Here is a tiny trained network, its code and every weight. The questions are about switching its units off for an input and a class, where a switched-off unit gives its printed mean instead of its output.

import numpy as np


def w(rows, s, z=0):
    codes = np.array(rows[::2]) - 128.0
    scale = np.full(codes.shape[1], s)
    scale[-1] = z or s
    return codes * scale


def f(y):
    return np.maximum(y, 0)


def log_softmax(a):
    a = a - a.max(-1, keepdims=True)
    return a - np.log(np.exp(a).sum(-1, keepdims=True))


def net(x, mask):
    res = np.array(x, float).reshape(1, 5) / 4 @ E
    y = f(res @ A[0][:, :-1].T + A[0][:, -1])
    res = res + np.where(mask, y, B[0][:, -1]) @ B[0][:, :-1]
    return log_softmax(res[-1] @ U[:, :-1].T + U[:, -1])


A, B = {}, {}
E = w([
[79,92,104,97,47,121],'x0',
[160,124,185,204,172,134],'x1',
[219,52,184,70,104,1],'x2',
[204,173,61,179,75,116],'x3',
[159,48,119,113,93,186],'x4',
],0.0094)
A[0] = w([
[199,161,31,155,48,137,141],'N0',
[254,75,170,107,99,53,123],'N1',
[182,153,69,69,197,161,113],'N2',
[139,38,132,119,94,218,90],'N3',
[139,212,108,139,100,60,2],'N4',
[45,79,172,66,114,92,117],'N5',
[204,89,143,105,102,94,45],'N6',
],0.0091,0.0051)
B[0] = w([
[132,66,132,70,21,51,212],'N0',
[120,255,168,229,230,209,251],'N1',
[145,161,118,157,158,142,151],'N2',
[137,58,104,55,90,85,186],'N3',
[129,66,109,87,107,75,156],'N4',
[128,66,163,97,70,75,214],'N5',
[101,148,92,159,162,181,183],'N6',
],0.0082,0.011)
U = w([
[135,252,115,241,224,235,3],'0',
[147,18,107,30,1,59,253],'1',
],0.0083,0.0018)

Each question gives the input, the list of numbers given to net, and the class t.
The units are the neurons (one row each of A and B). Each row of codes is followed by its name. A weight is (code - 128) times the scale printed after its matrix; where a second scale follows, it is the last column's (A, B and U).
mask holds one flag per neuron, in row order. A switched-off neuron (its flag False) gives its mean, the last column of its row in B, instead of its output. The means were averaged over made-up inputs and are rounded, as every weight is.
A unit's drop is (log p(t) with every unit on - log p(t) with that unit switched off) / (log p(t) with every unit on - log p(t) with every unit switched off).
most important unit: the unit with the biggest drop
k most important neurons: the k neurons with the biggest drops, biggest first
drop of u: that unit's drop, to one decimal
input [0,4,-5,6,2], class 1: most important unit => N1
input [-2,4,-4,-6,6], class 1: 2 most important neurons => N1; N3
input [-6,1,-6,8,4], class 1: 2 most important neurons => N0; N1
input [-7,-2,-2,-3,5], class 1: 3 most important neurons => N1; N6; N3
input [-7,-8,-4,0,5], class 1: 2 most important neurons => N1; N6
input [-7,-7,7,-8,-5], class 0: 2 most important neurons => N1; N0
input [5,-3,-4,2,-6], class 1: drop of N1 => 1.2
input [5,2,-8,-2,6], class 1: drop of N1 => 0.7
input [8,1,-8,7,-6], class 1: drop of N0 => 0.1
input [8,6,7,2,-7], class 0: drop of N1 => 0.3
